Here is a tiny trained network, its code and every weight. The questions are about switching its units off for an input and a class, where a switched-off unit gives its printed mean instead of its output.

import numpy as np


def w(rows, s, z=0):
    codes = np.array(rows[::2]) - 128.0
    scale = np.full(codes.shape[1], s)
    scale[-1] = z or s
    return codes * scale


def norm(h):
    return h / np.sqrt((h * h).mean(-1, keepdims=True) + 1e-5)


def f(y):
    return y / 2 * (1 + np.tanh(0.7978845608 * (y + 0.044715 * y**3)))


def log_softmax(a):
    a = a - a.max(-1, keepdims=True)
    return a - np.log(np.exp(a).sum(-1, keepdims=True))


def net(x, mask):
    res = np.array(x, float).reshape(1, 7) / 4 @ E
    u = 0
    for l in range(4):
        y = f(norm(res) @ A[l][:, :-1].T + A[l][:, -1])
        res = res + np.where(mask[u : u + 7], y, B[l][:, -1]) @ B[l][:, :-1]
        u += 7
    return log_softmax(norm(res)[-1] @ U[:, :-1].T + U[:, -1])


A, B = {}, {}
E = w([
[178,91,3,36,179],'x0',
[4,125,163,119,129],'x1',
[136,67,167,60,87],'x2',
[109,71,104,23,56],'x3',
[143,109,249,69,197],'x4',
[110,14,92,199,136],'x5',
[129,85,119,103,175],'x6',
],0.0041)
A[0] = w([
[90,218,66,50,139,90],'L0N0',
[183,69,118,38,78,96],'L0N1',
[109,204,64,9,106,124],'L0N2',
[221,223,137,174,18,137],'L0N3',
[242,117,26,207,248,99],'L0N4',
[169,208,214,148,3,2],'L0N5',
[85,197,150,149,97,99],'L0N6',
],0.0053,0.0041)
B[0] = w([
[123,204,187,121,151,162],'L0N0',
[49,179,64,118,2,182],'L0N1',
[135,115,87,70,194,219],'L0N2',
[81,180,245,102,99,216],'L0N3',
[239,110,100,188,138,254],'L0N4',
[193,218,155,251,87,141],'L0N5',
[73,155,51,133,157,139],'L0N6',
],0.0052,0.0025)
A[1] = w([
[73,161,51,67,82,175],'L1N0',
[52,171,87,85,167,85],'L1N1',
[196,86,186,78,119,164],'L1N2',
[217,231,110,193,55,131],'L1N3',
[2,86,20,155,183,125],'L1N4',
[41,88,174,109,147,253],'L1N5',
[147,166,223,145,235,42],'L1N6',
],0.006,0.0027)
B[1] = w([
[117,78,71,187,141,219],'L1N0',
[128,232,66,111,64,151],'L1N1',
[33,49,122,179,253,197],'L1N2',
[240,47,54,147,138,229],'L1N3',
[108,155,149,185,28,188],'L1N4',
[107,89,156,237,213,251],'L1N5',
[58,78,143,47,112,198],'L1N6',
],0.0048,0.0028)
A[2] = w([
[148,227,105,2,204,18],'L2N0',
[158,124,119,129,133,155],'L2N1',
[224,130,138,119,182,4],'L2N2',
[189,62,151,60,187,170],'L2N3',
[217,187,225,165,117,155],'L2N4',
[196,182,115,76,189,178],'L2N5',
[68,63,200,86,138,221],'L2N6',
],0.0082,0.0025)
B[2] = w([
[3,237,35,142,77,219],'L2N0',
[148,152,78,189,204,147],'L2N1',
[120,75,108,137,134,171],'L2N2',
[91,159,150,230,134,236],'L2N3',
[187,151,92,15,76,226],'L2N4',
[115,236,2,233,131,213],'L2N5',
[157,193,94,117,238,254],'L2N6',
],0.0059,0.0039)
A[3] = w([
[58,67,70,183,124,78],'L3N0',
[143,209,146,120,142,250],'L3N1',
[91,163,146,217,105,23],'L3N2',
[112,25,48,150,135,80],'L3N3',
[170,162,169,105,2,166],'L3N4',
[153,99,92,203,160,84],'L3N5',
[85,50,76,53,71,244],'L3N6',
],0.0076,0.0013)
B[3] = w([
[112,113,202,64,101,251],'L3N0',
[173,80,168,200,89,233],'L3N1',
[88,71,98,43,15,184],'L3N2',
[155,93,160,67,149,255],'L3N3',
[175,169,255,101,142,191],'L3N4',
[152,35,136,90,68,246],'L3N5',
[144,147,105,8,252,199],'L3N6',
],0.0075,0.0027)
U = w([
[70,248,50,139,113,204],'0',
[204,208,224,156,77,155],'1',
[41,112,162,145,33,56],'2',
[154,43,152,97,129,4],'3',
[80,149,208,172,233,221],'4',
[226,109,53,169,117,143],'5',
[117,127,93,15,187,142],'6',
],0.018,0.0018)

Each question gives the input, the list of numbers given to net, and the class t.
The units are the neurons (one row each of A and B). Each row of codes is followed by its name. A weight is (code - 128) times the scale printed after its matrix; where a second scale follows, it is the last column's (A, B and U).
mask holds one flag per neuron, layer by layer. A switched-off neuron (its flag False) gives its mean, the last column of its row in B, instead of its output. The means were averaged over made-up inputs and are rounded, as every weight is.
A unit's drop is (log p(t) with every unit on - log p(t) with that unit switched off) / (log p(t) with every unit on - log p(t) with every unit switched off).
The circuit of an input: a set's keep is (log p(t) with only the set's units on - log p(t) with every unit switched off) / (log p(t) with every unit on - log p(t) with every unit switched off). Starting from the 12 units with the biggest drops (on a tie, the unit counted first), units are removed one at a time, each time the one whose removal leaves the highest keep (on an exact tie, the one counted first), for as long as the keep stays at least 0.8.
circuit, biggest first: the units of the circuit, biggest drop first
unit that matters most: the unit with the biggest drop
top k neurons: the k neurons with the biggest drops, biggest first
k most important neurons of layer l: the k neurons of layer l with the biggest drops, biggest first
drop of u: that unit's drop, to one decimal
input [-3,1,-2,8,-1,-4,-2], class 1: circuit, biggest first : [L3N4]
input [0,-6,6,-5,2,-4,8], class 5: top 2 neurons : [L0N4, L2N5]
input [-4,3,2,3,-6,-7,4], class 1: 3 most important neurons of layer 1 : [L1N2, L1N6, L1N0]
input [7,-6,5,8,2,-6,-4], class 0: circuit, biggest first : [L2N0, L2N5]
input [1,-3,2,2,-7,2,6], class 6: circuit, biggest first : [L3N6, L2N5]
input [6,6,7,-3,-1,-3,2], class 0: top 4 neurons : [L0N0, L0N2, L2N0, L1N1]
input [0,-2,-8,-6,-6,-7,-2], class 5: top 3 neurons : [L1N3, L0N4, L3N1]
input [-5,-8,8,6,2,7,6], class 6: top 3 neurons : [L0N1, L3N1, L0N4]
input [-7,6,-2,5,4,3,-1], class 4: 3 most important neurons of layer 2 : [L2N6, L2N0, L2N5]
input [-8,-2,3,-7,-6,8,8], class 2: 2 most important neurons of layer 0 : [L0N5, L0N2]
input [6,-4,-8,-3,-8,-8,-4], class 5: top 2 neurons : [L1N3, L0N4]
input [4,5,-8,8,3,-2,3], class 0: top 2 neurons : [L0N0, L2N0]
input [-2,5,-4,8,4,0,0], class 4: top 2 neurons : [L2N6, L1N5]
input [-7,3,-4,5,-8,-7,-8], class 1: unit that matters most : L3N4
input [1,2,-5,2,-7,3,-6], class 2: top 2 neurons : [L1N4, L2N4]
input [6,-6,6,3,0,-5,5], class 0: 3 most important neurons of layer 2 : [L2N0, L2N5, L2N3]
input [-6,-5,-6,1,-2,7,-1], class 3: 2 most important neurons of layer 2 : [L2N6, L2N5]
input [0,-4,1,6,-5,7,8], class 6: drop of L3N1 : 0.1
input [8,1,-3,6,3,-1,-1], class 0: drop of L0N0 : 0.2
input [-5,-7,3,2,8,2,-2], class 4: circuit, biggest first : [L1N2]
input [6,-8,5,6,-6,0,-8], class 6: drop of L3N6 : 0.5
input [6,1,4,1,-8,8,6], class 6: 2 most important neurons of layer 2 : [L2N3, L2N5]
